Here is a tiny trained network, its code and every weight. The questions are about switching its units off for an input and a target symbol, where a switched-off unit gives its printed mean instead of its output.

import numpy as np


def w(rows, s, z=0):
    codes = np.array(rows[::2]) - 128.0
    scale = np.full(codes.shape[1], s)
    scale[-1] = z or s
    return codes * scale


def norm(h):
    return h / np.sqrt((h * h).mean(-1, keepdims=True) + 1e-5)


def f(y):
    return y / 2 * (1 + np.tanh(0.7978845608 * (y + 0.044715 * y**3)))


def softmax(a):
    e = np.exp(a - a.max(-1, keepdims=True))
    return e / e.sum(-1, keepdims=True)


def log_softmax(a):
    a = a - a.max(-1, keepdims=True)
    return a - np.log(np.exp(a).sum(-1, keepdims=True))


def net(x, mask):
    ids = ['Παβγεζηθλξστφψω'.index(c) for c in x.split()]
    T = len(ids)
    res = E[ids] + P[:T]
    r = norm(res)
    for j in range(2):
        rows = slice(4 * j, 4 * j + 4)
        q, k, v = (r @ M[0][rows].T for M in (Q, K, V))
        z = softmax(np.where(np.tri(T) > 0, q @ k.T / 4**0.5, -1e9)) @ v
        o = O[0][rows]
        res = res + np.where(mask[j], z, o[:, -1]) @ o[:, :-1]
    y = f(norm(res) @ A[0][:, :-1].T + A[0][:, -1])
    res = res + np.where(mask[2:10], y, B[0][:, -1]) @ B[0][:, :-1]
    return log_softmax(norm(res)[-1] @ U[:, :-1].T + U[:, -1])


Q, K, V, O, A, B = {}, {}, {}, {}, {}, {}
E = w([
[149,72,98,113],'Π',
[115,153,167,84],'α',
[64,121,151,90],'β',
[115,3,13,79],'γ',
[132,93,117,125],'ε',
[135,123,161,143],'ζ',
[146,160,54,47],'η',
[193,85,144,148],'θ',
[153,160,141,77],'λ',
[171,58,179,38],'ξ',
[186,122,134,117],'σ',
[160,136,138,139],'τ',
[205,79,108,127],'φ',
[180,138,151,117],'ψ',
[127,128,107,91],'ω',
],0.02)
P = w([
[84,163,129,164],'0',
[166,142,25,17],'1',
[197,76,82,27],'2',
[212,133,57,5],'3',
[178,27,147,13],'4',
[170,71,125,25],'5',
[152,37,203,2],'6',
[184,82,149,28],'7',
],0.0083)
Q[0] = w([
[139,122,71,161],'head 0',
[135,122,163,66],'head 0',
[68,142,76,209],'head 0',
[146,28,150,113],'head 0',
[2,134,140,137],'head 1',
[153,139,131,64],'head 1',
[178,81,103,74],'head 1',
[127,152,176,55],'head 1',
],0.015)
K[0] = w([
[84,127,147,75],'head 0',
[66,181,203,229],'head 0',
[177,93,110,22],'head 0',
[122,130,113,137],'head 0',
[189,99,122,138],'head 1',
[193,219,175,254],'head 1',
[139,135,145,196],'head 1',
[59,157,223,183],'head 1',
],0.01)
V[0] = w([
[138,7,87,139],'head 0',
[56,73,191,125],'head 0',
[191,147,83,66],'head 0',
[59,114,66,115],'head 0',
[209,153,163,68],'head 1',
[160,34,125,126],'head 1',
[132,121,89,17],'head 1',
[78,100,93,68],'head 1',
],0.014)
O[0] = w([
[121,107,3,116,33],'head 0',
[91,117,148,92,174],'head 0',
[119,209,91,137,99],'head 0',
[64,133,128,85,26],'head 0',
[148,165,113,192,254],'head 1',
[153,116,100,134,99],'head 1',
[82,198,99,131,95],'head 1',
[106,143,89,125,47],'head 1',
],0.016,0.0043)
A[0] = w([
[140,130,166,138,129],'neuron 0',
[140,120,194,165,158],'neuron 1',
[170,66,114,86,154],'neuron 2',
[25,178,42,144,119],'neuron 3',
[197,245,156,130,254],'neuron 4',
[141,110,136,135,83],'neuron 5',
[107,123,97,155,170],'neuron 6',
[128,130,64,132,151],'neuron 7',
],0.011,0.0027)
B[0] = w([
[58,147,133,123,159],'neuron 0',
[161,201,44,101,202],'neuron 1',
[94,159,2,151,201],'neuron 2',
[213,153,120,45,180],'neuron 3',
[58,181,99,163,253],'neuron 4',
[201,153,92,129,130],'neuron 5',
[82,130,25,93,132],'neuron 6',
[114,181,78,95,156],'neuron 7',
],0.0076,0.0059)
U = w([
[101,126,2,131,162],'Π',
[89,182,183,135,171],'α',
[11,69,137,42,236],'β',
[140,87,38,90,93],'γ',
[70,45,3,70,5],'ε',
[193,30,161,122,85],'ζ',
[88,185,50,161,136],'η',
[249,23,11,181,175],'θ',
[81,226,124,224,173],'λ',
[124,155,55,148,88],'ξ',
[170,160,83,232,39],'σ',
[238,79,164,149,98],'τ',
[169,128,40,148,83],'φ',
[185,153,134,221,76],'ψ',
[95,179,76,129,23],'ω',
],0.0091,0.0032)

Each question gives the input, a string of symbols that net reads in full, and the target symbol t.
The units are the heads (4 rows each of Q, K, V and O) and the neurons (one row each of A and B). Each row of codes is followed by its name. A weight is (code - 128) times the scale printed after its matrix; where a second scale follows, it is the last column's (O, A, B and U).
mask holds one flag per unit, heads first, then neurons. A switched-off unit (its flag False) gives its mean, the last column of its rows in O or B, instead of its output. The means were averaged over made-up inputs and are rounded, as every weight is.
A unit's drop is (log p(t) with every unit on - log p(t) with that unit switched off) / (log p(t) with every unit on - log p(t) with every unit switched off).
The circuit of an input: a set's keep is (log p(t) with only the set's units on - log p(t) with every unit switched off) / (log p(t) with every unit on - log p(t) with every unit switched off). Starting from all 10 units, units are removed one at a time, each time the one whose removal leaves the highest keep (on an exact tie, the one counted first), for as long as the keep stays at least 0.8.
circuit, biggest first: the units of the circuit, biggest drop first
most important unit: the unit with the biggest drop
which heads matter: for each layer, one digit per head in row order, 1 if its drop is at least 0.15 and else 0, layers parted by /
drop when u is switched off: that unit's drop, to one decimal
input ζ β ψ ζ, target ζ: which heads matter : 00
input θ τ η, target θ: most important unit : head 1
input α ε φ, target α: circuit, biggest first : head 0; head 1
input β β ζ φ φ β ω, target β: which heads matter : 00
input β β β β η β β ψ, target β: which heads matter : 00
input α ε ε ξ ω β θ, target α: which heads matter : 11
input λ β λ α ε, target λ: which heads matter : 00
input θ ξ θ β α, target θ: which heads matter : 10
input θ α τ, target θ: circuit, biggest first : head 0; head 1
input β λ β σ, target β: which heads matter : 10
input ζ φ α β, target ζ: which heads matter : 00
input ε Π θ ω Π, target ε: which heads matter : 10
input β σ α β λ σ η, target β: which heads matter : 10
input β λ β β α, target β: which heads matter : 00
input τ ζ α τ Π ω, target τ: circuit, biggest first : head 0
input β ζ φ ω, target β: which heads matter : 10
input β Π α η, target β: drop when head 0 is switched off : 0.4
input α Π σ σ β λ, target α: drop when head 0 is switched off : 0.3
input ζ ε λ, target ζ: drop when head 0 is switched off : 0.1
